Here is a tiny trained network, its code and every weight. The questions are about switching its units off for an input and a target symbol, where a switched-off unit gives its printed mean instead of its output.

import numpy as np


def w(rows, s, z=0):
    codes = np.array(rows[::2]) - 128.0
    scale = np.full(codes.shape[1], s)
    scale[-1] = z or s
    return codes * scale


def norm(h):
    return h / np.sqrt((h * h).mean(-1, keepdims=True) + 1e-5)


def softmax(a):
    e = np.exp(a - a.max(-1, keepdims=True))
    return e / e.sum(-1, keepdims=True)


def log_softmax(a):
    a = a - a.max(-1, keepdims=True)
    return a - np.log(np.exp(a).sum(-1, keepdims=True))


def net(x, mask):
    ids = ['βγεφψω'.index(c) for c in x.split()]
    T = len(ids)
    res = E[ids] + P[:T]
    u = 0
    for l in range(2):
        r = norm(res)
        for j in range(3):
            rows = slice(3 * j, 3 * j + 3)
            q, k, v = (r @ M[l][rows].T for M in (Q, K, V))
            z = softmax(np.where(np.tri(T) > 0, q @ k.T / 3**0.5, -1e9)) @ v
            o = O[l][rows]
            res = res + np.where(mask[u + j], z, o[:, -1]) @ o[:, :-1]
        u += 3
    return log_softmax(norm(res)[-1] @ U[:, :-1].T + U[:, -1])


Q, K, V, O = {}, {}, {}, {}
E = w([
[119,111,154,125,148,97,101,97],'β',
[136,133,151,130,164,128,181,129],'γ',
[62,113,88,175,8,3,161,234],'ε',
[135,131,101,77,140,134,124,128],'φ',
[148,116,147,137,125,166,117,136],'ψ',
[166,143,139,117,91,114,157,93],'ω',
],0.0044)
P = w([
[106,44,98,133,126,163,148,125],'0',
[211,19,54,174,225,135,138,149],'1',
[185,27,173,111,170,122,101,185],'2',
[106,14,196,65,102,151,123,149],'3',
[1,95,87,134,92,207,169,59],'4',
[100,242,62,191,155,163,95,98],'5',
[229,212,161,121,147,91,71,169],'6',
[238,53,236,63,105,96,150,98],'7',
[70,116,164,91,23,191,181,42],'8',
[82,243,66,173,72,183,150,23],'9',
],0.0018)
Q[0] = w([
[137,122,189,219,131,114,135,142],'L0H0',
[172,126,113,146,100,113,156,151],'L0H0',
[99,127,196,189,106,149,114,126],'L0H0',
[75,94,129,116,93,143,153,107],'L0H1',
[147,158,158,118,110,140,130,104],'L0H1',
[103,189,93,172,136,152,124,97],'L0H1',
[176,29,179,78,128,116,144,143],'L0H2',
[255,175,148,134,181,61,70,195],'L0H2',
[98,220,104,161,149,139,107,106],'L0H2',
],0.0086)
K[0] = w([
[205,135,187,151,205,188,137,66],'L0H0',
[183,103,132,161,129,120,127,154],'L0H0',
[144,124,179,124,137,217,136,39],'L0H0',
[137,171,73,188,146,131,121,112],'L0H1',
[99,147,123,113,141,93,123,122],'L0H1',
[180,153,143,123,152,96,94,170],'L0H1',
[2,85,56,154,72,166,179,79],'L0H2',
[89,35,220,41,66,150,152,144],'L0H2',
[247,138,184,81,177,118,82,163],'L0H2',
],0.0077)
V[0] = w([
[141,80,111,78,179,118,107,131],'L0H0',
[164,106,139,206,75,90,181,201],'L0H0',
[79,75,173,108,67,157,169,130],'L0H0',
[197,162,89,181,66,185,237,120],'L0H1',
[109,126,102,161,33,85,198,207],'L0H1',
[96,127,121,149,62,64,113,168],'L0H1',
[145,126,226,191,160,175,104,187],'L0H2',
[122,107,153,199,117,60,154,55],'L0H2',
[118,89,135,129,2,164,59,112],'L0H2',
],0.0038)
O[0] = w([
[153,171,161,184,141,200,128,89,223],'L0H0',
[90,152,45,19,138,135,111,133,150],'L0H0',
[206,124,83,129,172,112,86,132,222],'L0H0',
[114,169,221,242,182,177,69,144,195],'L0H1',
[173,164,235,203,85,71,167,79,65],'L0H1',
[135,127,161,141,66,79,141,100,3],'L0H1',
[117,35,254,68,123,154,140,100,221],'L0H2',
[71,224,138,39,163,173,83,162,44],'L0H2',
[23,102,93,168,105,198,137,46,177],'L0H2',
],0.0034,0.0021)
Q[1] = w([
[215,140,143,159,43,206,90,116],'L1H0',
[57,121,105,135,196,53,148,148],'L1H0',
[39,121,113,114,220,42,168,157],'L1H0',
[128,218,161,105,102,113,237,102],'L1H1',
[152,220,169,109,113,124,253,93],'L1H1',
[159,216,162,106,118,119,224,92],'L1H1',
[130,116,140,127,84,73,134,68],'L1H2',
[153,165,160,107,75,88,114,56],'L1H2',
[159,157,167,119,49,79,110,42],'L1H2',
],0.0051)
K[1] = w([
[65,132,120,196,58,53,132,218],'L1H0',
[217,115,156,105,182,202,107,53],'L1H0',
[188,123,151,86,186,192,119,53],'L1H0',
[84,139,112,130,38,64,145,185],'L1H1',
[51,151,129,176,2,10,178,214],'L1H1',
[73,161,130,166,38,23,163,191],'L1H1',
[103,105,143,145,91,113,177,147],'L1H2',
[80,183,115,155,39,60,165,160],'L1H2',
[59,145,126,138,14,44,203,163],'L1H2',
],0.0061)
V[1] = w([
[104,133,131,157,96,67,149,161],'L1H0',
[49,101,126,133,35,54,122,204],'L1H0',
[168,163,98,137,168,161,124,85],'L1H0',
[37,96,139,126,63,89,111,212],'L1H1',
[181,162,157,88,127,137,92,1],'L1H1',
[104,134,153,155,64,78,135,154],'L1H1',
[70,91,110,145,186,131,119,223],'L1H2',
[59,117,115,128,54,59,133,215],'L1H2',
[251,183,105,75,185,211,100,1],'L1H2',
],0.0032)
O[1] = w([
[72,159,94,132,181,129,97,178,68],'L1H0',
[51,229,78,194,196,135,91,169,46],'L1H0',
[145,63,186,70,78,104,167,105,154],'L1H0',
[248,179,167,81,158,90,86,180,61],'L1H1',
[87,65,129,172,194,212,164,113,112],'L1H1',
[168,113,139,79,151,128,84,200,38],'L1H1',
[162,181,107,147,7,63,129,36,188],'L1H2',
[149,62,164,108,101,195,165,35,4],'L1H2',
[49,216,141,134,235,32,50,252,209],'L1H2',
],0.0027)
U = w([
[101,38,201,146,140,175,162,48,110],'β',
[202,141,213,101,168,74,104,194,140],'γ',
[146,93,51,211,65,52,167,176,186],'ε',
[79,128,47,2,137,135,114,143,93],'φ',
[48,225,132,188,150,151,72,140,234],'ψ',
[201,184,127,119,74,178,122,66,5],'ω',
],0.0055,0.0016)

Each question gives the input, a string of symbols that net reads in full, and the target symbol t.
The units are the heads (3 rows each of Q, K, V and O). Each row of codes is followed by its name. A weight is (code - 128) times the scale printed after its matrix; where a second scale follows, it is the last column's (O and U).
mask holds one flag per head, layer by layer. A switched-off head (its flag False) gives its mean, the last column of its rows in O, instead of its output. The means were averaged over made-up inputs and are rounded, as every weight is.
A unit's drop is (log p(t) with every unit on - log p(t) with that unit switched off) / (log p(t) with every unit on - log p(t) with every unit switched off).
The circuit of an input: a set's keep is (log p(t) with only the set's units on - log p(t) with every unit switched off) / (log p(t) with every unit on - log p(t) with every unit switched off). Starting from all 6 units, units are removed one at a time, each time the one whose removal leaves the highest keep (on an exact tie, the one counted first), for as long as the keep stays at least 0.8.
circuit, biggest first: the units of the circuit, biggest drop first
most important unit: the unit with the biggest drop
heads that matter: for each layer, one digit per head in row order, 1 if its drop is at least 0.15 and else 0, layers parted by /
drop of u: that unit's drop, to one decimal
input φ ψ γ, target ε: heads that matter -> 001 / 000
input φ ψ ψ φ φ γ γ ψ β, target γ: circuit, biggest first -> L0H2
input ψ ψ ψ ω ψ ψ φ, target ψ: circuit, biggest first -> L0H2; L0H0
input φ γ ψ ψ ψ γ ψ, target β: heads that matter -> 001 / 000
input ω ψ ω ω, target ψ: heads that matter -> 011 / 001
input β φ ψ φ ψ ψ γ ψ ψ ψ, target γ: heads that matter -> 001 / 000
input ψ ε ψ ε γ, target ω: heads that matter -> 010 / 011
input ψ β ψ ψ ψ, target φ: heads that matter -> 011 / 000
input ψ ψ β ψ ψ ω, target φ: circuit, biggest first -> L0H1; L0H2
input ψ ψ γ ε ε φ ψ γ, target ω: circuit, biggest first -> L0H1; L1H2; L1H1; L0H2
input φ φ ψ ε γ γ φ, target φ: heads that matter -> 100 / 000
input ε φ ψ ψ ε φ φ, target β: heads that matter -> 011 / 001
input ψ γ ψ ψ γ ψ ψ φ φ γ, target β: heads that matter -> 001 / 100
input ω ψ β, target ψ: heads that matter -> 001 / 000
input ψ γ ω ω ψ ε ψ ψ γ γ, target γ: heads that matter -> 000 / 010
input ψ ε ε ε ψ ψ β, target β: circuit, biggest first -> L1H2
input ω ψ ε β β β, target β: heads that matter -> 000 / 000
input ψ ψ ψ ω ψ β φ ψ ω, target φ: circuit, biggest first -> L0H1; L1H2
input φ β φ ψ ψ φ ω ψ φ, target ε: heads that matter -> 101 / 000
input β ε ψ ψ ω ψ γ ψ ε, target β: heads that matter -> 010 / 001
input γ ω φ ψ ψ β ψ ψ β, target φ: circuit, biggest first -> L0H1; L0H2
input ψ ψ β β γ ψ φ, target φ: circuit, biggest first -> L0H1
input φ ψ ψ ψ ψ ψ, target β: drop of L1H0 -> 0.1
input γ φ ψ ω ε ε ψ ψ, target ω: drop of L1H0 -> 0.2
input ψ φ ε ω, target ω: drop of L0H0 -> 0.0
input ω ψ ψ γ, target ψ: drop of L0H2 -> 0.8
input ψ β φ, target β: most important unit -> L0H0
